Below are the code and all the weights of a small trained network. Each question names an input and a class and asks about switching units off, where a switched-off unit gives its printed mean instead of its output.

import numpy as np


def w(rows, s, z=0):
    codes = np.array(rows[::2]) - 128.0
    scale = np.full(codes.shape[1], s)
    scale[-1] = z or s
    return codes * scale


def norm(h):
    return h / np.sqrt((h * h).mean(-1, keepdims=True) + 1e-5)


def f(y):
    return y / 2 * (1 + np.tanh(0.7978845608 * (y + 0.044715 * y**3)))


def log_softmax(a):
    a = a - a.max(-1, keepdims=True)
    return a - np.log(np.exp(a).sum(-1, keepdims=True))


def net(x, mask):
    res = np.array(x, float).reshape(1, 5) / 4 @ E
    u = 0
    for l in range(4):
        y = f(norm(res) @ A[l][:, :-1].T + A[l][:, -1])
        res = res + np.where(mask[u : u + 7], y, B[l][:, -1]) @ B[l][:, :-1]
        u += 7
    return log_softmax(norm(res)[-1] @ U[:, :-1].T + U[:, -1])


A, B = {}, {}
E = w([
[128,128,125,129,125,131,124,129,127,129,132],'x0',
[70,127,119,148,154,237,106,70,201,181,76],'x1',
[170,199,184,238,105,123,139,136,113,114,130],'x2',
[11,120,137,138,36,151,195,189,117,140,109],'x3',
[128,129,128,130,129,126,127,130,127,127,128],'x4',
],0.011)
A[0] = w([
[49,180,173,160,90,149,167,166,121,155,140,54],'L0N1',
[200,102,115,55,167,37,94,138,57,92,215,21],'L0N2',
[91,102,114,113,49,81,199,253,50,109,150,59],'L0N3',
[177,223,185,244,102,118,145,121,137,125,128,159],'L0N4',
[128,128,144,118,110,141,119,126,128,132,149,107],'L0N5',
[203,155,127,108,133,52,105,113,90,68,170,44],'L0N6',
[148,174,144,200,158,146,97,73,153,137,113,3],'L0N7',
],0.0057,0.0041)
B[0] = w([
[192,70,82,131,52,111,193,68,157,110,90,183],'L0N1',
[204,2,95,128,67,149,187,157,212,156,35,236],'L0N2',
[55,197,221,23,114,59,57,52,124,74,197,240],'L0N3',
[126,157,223,132,177,141,120,159,50,185,179,255],'L0N4',
[106,144,132,124,126,119,116,134,128,146,106,121],'L0N5',
[156,88,52,166,148,191,198,192,109,159,79,197],'L0N6',
[125,107,208,13,136,215,97,134,209,105,119,162],'L0N7',
],0.0056)
A[1] = w([
[126,119,75,164,79,88,186,194,123,118,109,114],'L1N1',
[116,131,63,97,101,134,121,61,181,89,102,95],'L1N2',
[110,141,124,157,129,130,122,180,125,162,124,4],'L1N3',
[203,134,139,208,194,115,122,128,106,142,120,45],'L1N4',
[127,213,163,255,114,180,112,89,168,124,140,34],'L1N5',
[50,134,112,173,109,166,146,162,121,143,107,16],'L1N6',
[138,156,126,138,213,155,41,66,149,167,122,33],'L1N7',
],0.008,0.0036)
B[1] = w([
[140,141,167,139,160,183,52,83,165,151,146,178],'L1N1',
[107,119,52,113,173,89,124,151,102,136,159,200],'L1N2',
[92,111,126,127,103,138,157,135,113,157,106,105],'L1N3',
[81,150,135,56,132,186,71,254,121,112,157,217],'L1N4',
[189,33,185,62,79,86,148,107,192,108,57,248],'L1N5',
[164,110,103,148,116,170,155,202,118,132,105,168],'L1N6',
[103,186,163,86,163,106,119,58,113,74,202,254],'L1N7',
],0.008,0.0047)
A[2] = w([
[193,70,72,161,93,100,171,83,136,113,99,97],'L2N1',
[21,55,18,158,131,151,148,164,123,180,133,55],'L2N2',
[99,196,205,254,25,145,172,130,112,108,73,82],'L2N3',
[119,123,109,174,184,119,101,50,138,195,139,58],'L2N4',
[139,179,69,117,161,143,87,81,90,154,160,93],'L2N5',
[161,140,52,63,159,73,81,115,135,87,197,130],'L2N6',
[118,193,177,230,107,61,144,46,41,137,142,3],'L2N7',
],0.0066,0.0053)
B[2] = w([
[184,117,88,130,135,175,129,112,154,153,124,161],'L2N1',
[189,254,172,103,127,182,102,149,138,103,126,197],'L2N2',
[196,80,78,197,125,96,176,57,155,168,120,211],'L2N3',
[103,120,159,153,133,119,117,115,81,119,169,129],'L2N4',
[87,128,137,192,117,109,172,81,116,106,98,142],'L2N5',
[86,42,127,156,107,78,150,126,130,158,92,254],'L2N6',
[134,168,144,156,119,99,180,116,118,119,204,149],'L2N7',
],0.0087,0.0049)
A[3] = w([
[205,165,147,207,109,83,134,203,73,127,238,103],'L3N1',
[159,161,110,208,125,45,141,88,71,116,187,56],'L3N2',
[180,147,119,173,170,156,83,255,50,158,177,2],'L3N3',
[160,67,60,119,207,126,118,92,121,145,111,120],'L3N4',
[160,118,110,130,162,102,119,180,94,147,96,87],'L3N5',
[104,173,122,141,90,226,192,133,154,176,71,152],'L3N6',
[37,110,65,173,181,109,133,49,122,116,175,3],'L3N7',
],0.0072,0.0036)
B[3] = w([
[83,172,93,183,142,177,126,105,68,101,96,253],'L3N1',
[132,172,152,158,131,189,161,95,134,158,147,174],'L3N2',
[96,130,81,108,173,95,106,163,95,97,29,196],'L3N3',
[128,126,131,246,112,139,165,97,158,165,145,247],'L3N4',
[139,116,124,159,99,153,157,130,103,107,81,154],'L3N5',
[164,132,48,140,144,106,92,168,136,132,164,225],'L3N6',
[80,141,57,154,167,92,107,115,83,102,147,179],'L3N7',
],0.011,0.0041)
U = w([
[220,35,97,179,84,119,161,146,185,174,77,251],'0',
[159,163,137,159,182,151,100,217,46,75,44,125],'1',
[55,121,84,175,198,103,104,45,139,138,175,132],'2',
[179,156,252,98,187,172,66,89,171,120,151,67],'3',
[31,95,149,28,77,40,132,169,108,115,173,60],'4',
[119,203,197,205,72,110,183,73,68,123,176,43],'5',
[116,230,55,83,120,189,86,208,169,142,167,127],'6',
],0.014,0.0026)

Each question gives the input, the list of numbers given to net, and the class t.
The units are the neurons (one row each of A and B). Each row of codes is followed by its name. A weight is (code - 128) times the scale printed after its matrix; where a second scale follows, it is the last column's (A, B and U).
mask holds one flag per neuron, layer by layer. A switched-off neuron (its flag False) gives its mean, the last column of its row in B, instead of its output. The means were averaged over made-up inputs and are rounded, as every weight is.
A unit's drop is (log p(t) with every unit on - log p(t) with that unit switched off) / (log p(t) with every unit on - log p(t) with every unit switched off).
The circuit of an input: a set's keep is (log p(t) with only the set's units on - log p(t) with every unit switched off) / (log p(t) with every unit on - log p(t) with every unit switched off). Starting from the 12 units with the biggest drops (on a tie, the unit counted first), units are removed one at a time, each time the one whose removal leaves the highest keep (on an exact tie, the one counted first), for as long as the keep stays at least 0.8.
circuit, biggest first: the units of the circuit, biggest drop first
most important unit: the unit with the biggest drop
top k neurons: the k neurons with the biggest drops, biggest first
k most important neurons of layer l: the k neurons of layer l with the biggest drops, biggest first
drop when u is switched off: that unit's drop, to one decimal
input [-8,1,0,1,-7], class 6: top 4 neurons	[L0N4, L1N7, L2N2, L1N5]
input [5,-1,-6,0,-4], class 0: top 2 neurons	[L1N7, L0N3]
input [-1,-3,5,0,-3], class 1: top 2 neurons	[L1N4, L3N3]
input [0,-8,-1,0,5], class 0: circuit, biggest first	[L0N2]
input [-3,6,-5,1,-2], class 6: top 2 neurons	[L2N2, L0N3]
input [7,6,0,3,2], class 6: top 4 neurons	[L2N2, L0N4, L1N2, L3N6]
input [-7,1,0,-4,-8], class 2: circuit, biggest first	[L1N5, L2N6]
input [-6,3,0,-6,0], class 2: top 3 neurons	[L0N4, L2N6, L3N7]
input [-8,1,7,4,-8], class 0: top 4 neurons	[L1N5, L1N7, L2N3, L0N1]
input [1,0,7,-4,0], class 1: top 2 neurons	[L0N4, L1N4]
input [-7,2,0,5,0], class 6: top 4 neurons	[L0N4, L2N2, L1N2, L1N5]
input [0,0,-6,-8,3], class 0: top 2 neurons	[L0N2, L0N3]
input [-2,4,0,8,-8], class 6: 2 most important neurons of layer 0	[L0N4, L0N2]
input [-1,1,7,6,4], class 0: most important unit	L1N5
input [-7,6,-6,2,0], class 6: drop when L2N2 is switched off	0.8
input [5,3,-7,8,3], class 6: drop when L2N2 is switched off	0.2
input [1,-3,3,-8,-5], class 1: drop when L1N4 is switched off	0.2
input [0,0,8,-1,-2], class 1: 2 most important neurons of layer 0	[L0N4, L0N3]
